Below are the code and all the weights of a small trained network. Each question names an input and a class and asks about switching units off, where a switched-off unit gives its printed mean instead of its output.

import numpy as np


def w(rows, s, z=0):
    codes = np.array(rows[::2]) - 128.0
    scale = np.full(codes.shape[1], s)
    scale[-1] = z or s
    return codes * scale


def f(y):
    return y / 2 * (1 + np.tanh(0.7978845608 * (y + 0.044715 * y**3)))


def log_softmax(a):
    a = a - a.max(-1, keepdims=True)
    return a - np.log(np.exp(a).sum(-1, keepdims=True))


def net(x, mask):
    res = np.array(x, float).reshape(1, 6) / 4 @ E
    y = f(res @ A[0][:, :-1].T + A[0][:, -1])
    res = res + np.where(mask, y, B[0][:, -1]) @ B[0][:, :-1]
    return log_softmax(res[-1] @ U[:, :-1].T + U[:, -1])


A, B = {}, {}
E = w([
[243,165,196,122,131,151,164,152,127,110,125],'x0',
[147,81,168,139,104,70,16,150,124,118,125],'x1',
[159,199,107,223,117,105,106,50,123,146,126],'x2',
[100,238,100,103,125,107,87,201,147,81,130],'x3',
[133,176,148,24,126,99,100,30,107,154,128],'x4',
[27,161,254,160,128,148,154,115,143,117,129],'x5',
],0.0085)
A[0] = w([
[147,200,109,222,132,129,126,68,128,129,131,27],'neuron 1',
[173,153,167,141,126,136,160,133,136,121,122,86],'neuron 2',
[125,126,119,182,132,140,165,160,124,123,119,86],'neuron 3',
[103,140,159,136,118,133,135,133,131,129,126,6],'neuron 4',
[127,157,153,79,130,129,140,84,127,138,127,78],'neuron 5',
[101,89,149,35,138,150,176,192,130,120,132,28],'neuron 6',
[105,185,116,127,130,134,129,160,130,125,128,93],'neuron 7',
[127,110,133,167,129,120,117,175,127,125,127,95],'neuron 8',
[117,216,107,98,135,131,114,184,127,113,128,80],'neuron 9',
[136,117,104,168,125,135,153,162,123,131,130,58],'neuron 10',
[159,112,188,139,129,113,37,142,129,123,126,22],'neuron 11',
[152,132,75,115,133,134,144,132,131,127,132,59],'neuron 12',
[122,128,117,180,132,146,159,175,146,122,134,61],'neuron 13',
[139,135,142,85,119,113,93,94,124,127,126,99],'neuron 14',
[198,143,156,116,141,128,137,150,122,120,128,81],'neuron 15',
[58,165,234,155,136,145,162,121,132,120,135,1],'neuron 16',
[31,110,60,136,130,125,117,97,129,126,125,29],'neuron 17',
[128,164,121,59,136,129,137,72,128,135,128,53],'neuron 18',
[117,186,93,117,141,169,250,111,131,131,127,20],'neuron 19',
[201,117,40,100,132,130,123,136,126,128,132,26],'neuron 20',
[124,176,109,119,121,130,119,161,140,116,122,17],'neuron 21',
[173,156,167,118,122,147,155,138,129,122,129,61],'neuron 22',
[151,46,148,142,133,154,188,56,125,144,124,27],'neuron 23',
],0.023,0.0075)
B[0] = w([
[206,124,117,25,103,109,69,134,129,153,60,227],'neuron 1',
[106,134,125,99,136,154,144,121,131,205,163,184],'neuron 2',
[132,140,151,115,143,186,127,128,127,73,148,182],'neuron 3',
[124,125,112,158,122,131,146,136,132,128,100,146],'neuron 4',
[135,126,153,125,144,201,125,130,127,78,147,190],'neuron 5',
[196,137,113,37,100,104,60,122,130,153,65,223],'neuron 6',
[168,116,134,151,134,84,146,138,127,113,163,179],'neuron 7',
[125,147,138,114,137,164,122,120,123,71,149,182],'neuron 8',
[198,110,139,170,139,75,162,115,124,126,199,222],'neuron 9',
[127,132,147,121,137,174,128,128,128,74,132,171],'neuron 10',
[32,127,105,131,98,52,89,129,131,89,147,213],'neuron 11',
[105,127,112,167,127,130,140,135,126,142,78,177],'neuron 12',
[132,122,151,123,147,207,114,117,128,76,154,187],'neuron 13',
[126,137,136,127,137,184,128,137,127,67,138,188],'neuron 14',
[97,129,120,108,139,165,140,132,124,212,166,199],'neuron 15',
[124,131,111,204,137,146,183,126,128,144,14,243],'neuron 16',
[80,136,132,100,136,162,151,131,124,243,191,205],'neuron 17',
[137,130,153,121,147,205,118,135,130,56,146,205],'neuron 18',
[3,128,105,135,91,49,74,131,130,84,143,228],'neuron 19',
[109,138,132,194,131,138,177,120,133,140,12,252],'neuron 20',
[174,101,136,144,138,101,143,125,126,126,163,164],'neuron 21',
[99,126,134,115,137,163,147,132,127,203,169,179],'neuron 22',
[218,115,137,176,143,52,160,135,125,111,208,229],'neuron 23',
],0.028,0.016)
U = w([
[125,137,115,206,141,128,201,142,134,151,35,88],'0',
[130,139,177,120,161,196,125,141,121,61,152,141],'1',
[207,88,147,175,150,38,176,142,118,138,192,90],'2',
[195,130,112,51,95,97,79,145,128,167,77,65],'3',
[80,136,129,106,152,154,171,149,122,254,183,139],'4',
[37,126,102,149,87,53,98,153,125,95,144,253],'5',
],0.0064,0.0055)

Each question gives the input, the list of numbers given to net, and the class t.
The units are the neurons (one row each of A and B). Each row of codes is followed by its name. A weight is (code - 128) times the scale printed after its matrix; where a second scale follows, it is the last column's (A, B and U).
mask holds one flag per neuron, in row order. A switched-off neuron (its flag False) gives its mean, the last column of its row in B, instead of its output. The means were averaged over made-up inputs and are rounded, as every weight is.
A unit's drop is (log p(t) with every unit on - log p(t) with that unit switched off) / (log p(t) with every unit on - log p(t) with every unit switched off).
The circuit of an input: a set's keep is (log p(t) with only the set's units on - log p(t) with every unit switched off) / (log p(t) with every unit on - log p(t) with every unit switched off). Starting from the 12 units with the biggest drops (on a tie, the unit counted first), units are removed one at a time, each time the one whose removal leaves the highest keep (on an exact tie, the one counted first), for as long as the keep stays at least 0.8.
circuit, biggest first: the units of the circuit, biggest drop first
k most important neurons: the k neurons with the biggest drops, biggest first
drop when u is switched off: that unit's drop, to one decimal
input [-4,-5,-7,-3,-2,3], class 3: circuit, biggest first -> neuron 6
input [-8,-5,-2,6,1,-7], class 4: 3 most important neurons -> neuron 17; neuron 16; neuron 23
input [-7,3,4,-7,-1,1], class 2: 2 most important neurons -> neuron 23; neuron 15
input [3,-8,-8,6,0,0], class 3: 2 most important neurons -> neuron 6; neuron 11
input [7,-8,3,8,1,-6], class 2: 4 most important neurons -> neuron 9; neuron 21; neuron 7; neuron 11
input [3,7,8,-6,-1,-2], class 3: 2 most important neurons -> neuron 1; neuron 19
input [-7,6,-6,8,-7,-7], class 2: 3 most important neurons -> neuron 9; neuron 16; neuron 21
input [8,2,0,-4,3,7], class 4: 4 most important neurons -> neuron 2; neuron 22; neuron 20; neuron 15
input [6,-1,-7,7,-2,3], class 2: 4 most important neurons -> neuron 9; neuron 1; neuron 7; neuron 21
input [-8,2,6,-8,7,5], class 2: 4 most important neurons -> neuron 23; neuron 15; neuron 2; neuron 22
input [7,-2,5,7,3,6], class 2: 2 most important neurons -> neuron 9; neuron 7
input [8,5,-2,-7,-3,1], class 4: 4 most important neurons -> neuron 15; neuron 2; neuron 22; neuron 9
input [-1,-5,-8,6,-5,-4], class 3: drop when neuron 23 is switched off -> 0.3
input [-1,7,0,3,3,-6], class 5: circuit, biggest first -> neuron 11
input [1,3,7,-2,3,0], class 3: drop when neuron 1 is switched off -> 0.4
input [6,-8,0,-1,3,6], class 5: drop when neuron 19 is switched off -> 5.9
